Here is a tiny trained network, its code and every weight. The questions are about switching its units off for an input and a class, where a switched-off unit gives its printed mean instead of its output.

import numpy as np


def w(rows, s, z=0):
    codes = np.array(rows[::2]) - 128.0
    scale = np.full(codes.shape[1], s)
    scale[-1] = z or s
    return codes * scale


def norm(h):
    return h / np.sqrt((h * h).mean(-1, keepdims=True) + 1e-5)


def f(y):
    return np.maximum(y, 0)


def log_softmax(a):
    a = a - a.max(-1, keepdims=True)
    return a - np.log(np.exp(a).sum(-1, keepdims=True))


def net(x, mask):
    res = np.array(x, float).reshape(1, 5) / 4 @ E
    u = 0
    for l in range(2):
        y = f(norm(res) @ A[l][:, :-1].T + A[l][:, -1])
        res = res + np.where(mask[u : u + 5], y, B[l][:, -1]) @ B[l][:, :-1]
        u += 5
    return log_softmax(norm(res)[-1] @ U[:, :-1].T + U[:, -1])


A, B = {}, {}
E = w([
[106,176,97,50],'x0',
[158,220,170,159],'x1',
[106,108,183,105],'x2',
[253,97,148,64],'x3',
[125,124,125,126],'x4',
],0.0063)
A[0] = w([
[100,99,235,86,2],'L0N1',
[135,153,103,56,188],'L0N2',
[190,153,1,176,55],'L0N3',
[33,165,112,187,86],'L0N4',
[197,87,157,175,84],'L0N5',
],0.01,0.004)
B[0] = w([
[97,106,156,5,156],'L0N1',
[108,207,69,154,240],'L0N2',
[69,74,246,17,195],'L0N3',
[41,90,117,142,253],'L0N4',
[109,127,108,188,203],'L0N5',
],0.012,0.0046)
A[1] = w([
[79,71,38,144,254],'L1N1',
[120,188,146,148,99],'L1N2',
[74,140,224,88,132],'L1N3',
[255,122,119,89,95],'L1N4',
[129,158,198,163,129],'L1N5',
],0.015,0.0062)
B[1] = w([
[241,181,153,140,245],'L1N1',
[238,95,139,122,150],'L1N2',
[148,4,50,105,201],'L1N3',
[7,65,64,255,170],'L1N4',
[235,144,135,62,156],'L1N5',
],0.0092,0.012)
U = w([
[40,121,71,251,138],'0',
[111,45,139,32,147],'1',
[185,127,123,133,219],'2',
[173,179,178,140,249],'3',
[251,124,124,123,74],'4',
[130,130,183,110,40],'5',
[47,155,232,108,2],'6',
],0.014,0.0087)

Each question gives the input, the list of numbers given to net, and the class t.
The units are the neurons (one row each of A and B). Each row of codes is followed by its name. A weight is (code - 128) times the scale printed after its matrix; where a second scale follows, it is the last column's (A, B and U).
mask holds one flag per neuron, layer by layer. A switched-off neuron (its flag False) gives its mean, the last column of its row in B, instead of its output. The means were averaged over made-up inputs and are rounded, as every weight is.
A unit's drop is (log p(t) with every unit on - log p(t) with that unit switched off) / (log p(t) with every unit on - log p(t) with every unit switched off).
The circuit of an input: a set's keep is (log p(t) with only the set's units on - log p(t) with every unit switched off) / (log p(t) with every unit on - log p(t) with every unit switched off). Starting from all 10 units, units are removed one at a time, each time the one whose removal leaves the highest keep (on an exact tie, the one counted first), for as long as the keep stays at least 0.8.
units of the circuit, in order: the units of the circuit, biggest drop first
k most important neurons: the k neurons with the biggest drops, biggest first
k most important neurons of layer l: the k neurons of layer l with the biggest drops, biggest first
input [-6,-8,-4,-7,7], class 4: units of the circuit, in order	L1N1
input [4,3,-1,-5,-7], class 2: 2 most important neurons	L1N1; L1N4
input [2,5,-2,5,-4], class 0: units of the circuit, in order	L0N4; L1N4
input [1,8,8,3,2], class 1: 3 most important neurons	L0N1; L1N1; L1N3
input [2,-4,2,-3,0], class 4: 2 most important neurons	L1N1; L1N4
input [8,-6,-7,6,-2], class 3: units of the circuit, in order	L0N2; L1N3
input [3,-1,-6,8,6], class 0: 2 most important neurons	L1N4; L0N4
input [-7,-4,3,8,1], class 0: units of the circuit, in order	L1N4; L0N4
input [1,-8,-1,-5,-1], class 4: 4 most important neurons	L1N1; L1N4; L0N2; L0N5
input [-7,-8,4,-6,-2], class 4: 3 most important neurons	L1N1; L1N4; L0N3
input [6,6,-8,2,-4], class 1: 3 most important neurons	L0N3; L1N1; L1N3
input [-1,6,-8,4,-5], class 1: 2 most important neurons	L0N3; L1N1
input [-8,5,2,8,1], class 0: 4 most important neurons	L1N4; L1N1; L0N4; L0N3
input [-8,8,-2,-6,2], class 3: units of the circuit, in order	L1N4
input [-8,-5,6,-5,3], class 3: 3 most important neurons	L1N1; L0N3; L1N4
input [6,-4,5,-2,3], class 3: 3 most important neurons of layer 1	L1N1; L1N3; L1N4
input [-5,-4,-1,7,4], class 0: 2 most important neurons	L0N4; L1N4
input [7,-4,-3,4,3], class 3: units of the circuit, in order	L0N2; L1N3
input [8,-5,4,-5,-1], class 3: 3 most important neurons of layer 1	L1N1; L1N4; L1N3
input [-3,-3,-6,-4,4], class 1: units of the circuit, in order	L0N3
input [8,-2,-8,4,6], class 1: 3 most important neurons of layer 1	L1N1; L1N5; L1N2
